Below are the code and all the weights of a small trained network. Each question names an input and a class and asks about switching units off, where a switched-off unit gives its printed mean instead of its output.

import numpy as np


def w(rows, s, z=0):
    codes = np.array(rows[::2]) - 128.0
    scale = np.full(codes.shape[1], s)
    scale[-1] = z or s
    return codes * scale


def norm(h):
    return h / np.sqrt((h * h).mean(-1, keepdims=True) + 1e-5)


def f(y):
    return np.maximum(y, 0)


def log_softmax(a):
    a = a - a.max(-1, keepdims=True)
    return a - np.log(np.exp(a).sum(-1, keepdims=True))


def net(x, mask):
    res = np.array(x, float).reshape(1, 3) / 4 @ E
    u = 0
    for l in range(3):
        y = f(norm(res) @ A[l][:, :-1].T + A[l][:, -1])
        res = res + np.where(mask[u : u + 10], y, B[l][:, -1]) @ B[l][:, :-1]
        u += 10
    return log_softmax(norm(res)[-1] @ U[:, :-1].T + U[:, -1])


A, B = {}, {}
E = w([
[95,183,132,43,42,156],'x0',
[105,110,171,119,164,214],'x1',
[160,151,155,2,113,62],'x2',
],0.0067)
A[0] = w([
[88,104,145,38,120,137,80],'L0N0',
[1,142,130,140,129,222,69],'L0N1',
[37,92,118,66,89,226,91],'L0N2',
[74,143,110,194,179,172,64],'L0N3',
[165,187,126,109,73,125,145],'L0N4',
[166,115,178,117,116,55,36],'L0N5',
[152,126,214,171,91,200,182],'L0N6',
[126,93,106,119,82,207,1],'L0N7',
[110,172,131,192,227,155,49],'L0N8',
[138,156,89,168,57,110,6],'L0N9',
],0.0084,0.0043)
B[0] = w([
[130,142,217,185,129,102,225],'L0N0',
[138,173,68,135,178,59,248],'L0N1',
[205,204,137,176,171,186,253],'L0N2',
[199,134,190,54,131,149,226],'L0N3',
[118,70,130,174,161,153,236],'L0N4',
[170,124,71,63,178,69,185],'L0N5',
[116,115,66,160,172,120,243],'L0N6',
[20,229,70,126,246,151,156],'L0N7',
[86,2,173,77,131,141,217],'L0N8',
[166,119,8,170,33,74,168],'L0N9',
],0.0076,0.0042)
A[1] = w([
[110,163,108,42,116,163,221],'L1N0',
[104,136,65,178,2,111,95],'L1N1',
[130,137,216,99,69,223,111],'L1N2',
[139,205,242,129,68,216,4],'L1N3',
[25,235,94,25,178,206,139],'L1N4',
[171,160,227,77,102,143,43],'L1N5',
[90,45,136,136,129,144,71],'L1N6',
[167,126,107,189,141,46,144],'L1N7',
[55,222,137,92,165,178,148],'L1N8',
[101,174,119,191,165,185,19],'L1N9',
],0.0085,0.0033)
B[1] = w([
[124,161,141,216,182,137,180],'L1N0',
[39,131,86,152,38,159,199],'L1N1',
[234,95,124,212,11,106,178],'L1N2',
[248,88,191,118,12,143,195],'L1N3',
[182,212,64,253,242,132,205],'L1N4',
[102,149,214,103,47,161,203],'L1N5',
[93,55,136,188,145,70,177],'L1N6',
[100,157,135,47,101,213,255],'L1N7',
[159,255,91,148,235,65,206],'L1N8',
[137,218,125,117,192,90,187],'L1N9',
],0.0078,0.005)
A[2] = w([
[195,83,125,106,125,106,213],'L2N0',
[117,10,148,176,144,112,30],'L2N1',
[208,176,98,162,92,53,254],'L2N2',
[77,195,138,119,183,143,113],'L2N3',
[200,134,129,99,112,138,79],'L2N4',
[76,103,96,152,40,136,39],'L2N5',
[80,117,147,125,119,67,228],'L2N6',
[127,149,250,108,124,120,23],'L2N7',
[194,133,154,128,167,97,119],'L2N8',
[133,137,155,55,152,99,101],'L2N9',
],0.012,0.0036)
B[2] = w([
[126,99,179,185,108,190,212],'L2N0',
[63,40,172,133,202,47,216],'L2N1',
[149,74,143,127,150,189,254],'L2N2',
[162,144,108,200,173,83,179],'L2N3',
[207,96,161,116,38,138,173],'L2N4',
[25,190,71,170,62,172,183],'L2N5',
[92,97,114,189,191,151,174],'L2N6',
[87,203,145,115,131,1,185],'L2N7',
[69,123,90,120,27,161,212],'L2N8',
[139,138,59,99,163,76,184],'L2N9',
],0.0087,0.0079)
U = w([
[158,219,59,238,215,183,207],'0',
[208,196,204,171,8,149,158],'1',
[179,59,40,54,65,151,195],'2',
[39,167,28,185,39,195,223],'3',
[50,31,142,181,199,105,229],'4',
[112,173,158,74,91,20,174],'5',
[83,170,168,76,148,180,1],'6',
[90,181,172,51,163,212,1],'7',
],0.013,0.0068)

Each question gives the input, the list of numbers given to net, and the class t.
The units are the neurons (one row each of A and B). Each row of codes is followed by its name. A weight is (code - 128) times the scale printed after its matrix; where a second scale follows, it is the last column's (A, B and U).
mask holds one flag per neuron, layer by layer. A switched-off neuron (its flag False) gives its mean, the last column of its row in B, instead of its output. The means were averaged over made-up inputs and are rounded, as every weight is.
A unit's drop is (log p(t) with every unit on - log p(t) with that unit switched off) / (log p(t) with every unit on - log p(t) with every unit switched off).
The circuit of an input: a set's keep is (log p(t) with only the set's units on - log p(t) with every unit switched off) / (log p(t) with every unit on - log p(t) with every unit switched off). Starting from the 12 units with the biggest drops (on a tie, the unit counted first), units are removed one at a time, each time the one whose removal leaves the highest keep (on an exact tie, the one counted first), for as long as the keep stays at least 0.8.
circuit, biggest first: the units of the circuit, biggest drop first
top k neurons: the k neurons with the biggest drops, biggest first
k most important neurons of layer l: the k neurons of layer l with the biggest drops, biggest first
drop of u: that unit's drop, to one decimal
input [-7,-3,2], class 2: 3 most important neurons of layer 0 : (L0N4; L0N5; L0N6)
input [3,-6,4], class 3: top 3 neurons : (L0N3; L0N2; L0N1)
input [-3,5,-1], class 4: circuit, biggest first : (L0N8)
input [2,-1,2], class 1: 3 most important neurons of layer 0 : (L0N6; L0N1; L0N0)
input [-8,-3,3], class 2: top 2 neurons : (L1N7; L0N4)
input [2,-6,5], class 2: 2 most important neurons of layer 0 : (L0N5; L0N3)
input [7,-7,5], class 3: top 2 neurons : (L0N3; L1N1)
input [-1,0,3], class 5: 3 most important neurons of layer 0 : (L0N0; L0N6; L0N1)
input [-8,-8,-1], class 4: 2 most important neurons of layer 1 : (L1N8; L1N3)
input [-6,6,7], class 5: 2 most important neurons of layer 0 : (L0N8; L0N4)
input [4,1,1], class 1: top 2 neurons : (L0N0; L1N3)
input [5,-8,5], class 3: top 3 neurons : (L0N3; L1N1; L0N2)
input [8,7,3], class 0: top 3 neurons : (L1N4; L1N8; L0N1)
input [6,8,4], class 0: circuit, biggest first : (L1N4)
input [-3,6,7], class 5: top 2 neurons : (L2N7; L0N2)
input [-8,8,-7], class 4: drop of L0N8 : 0.1
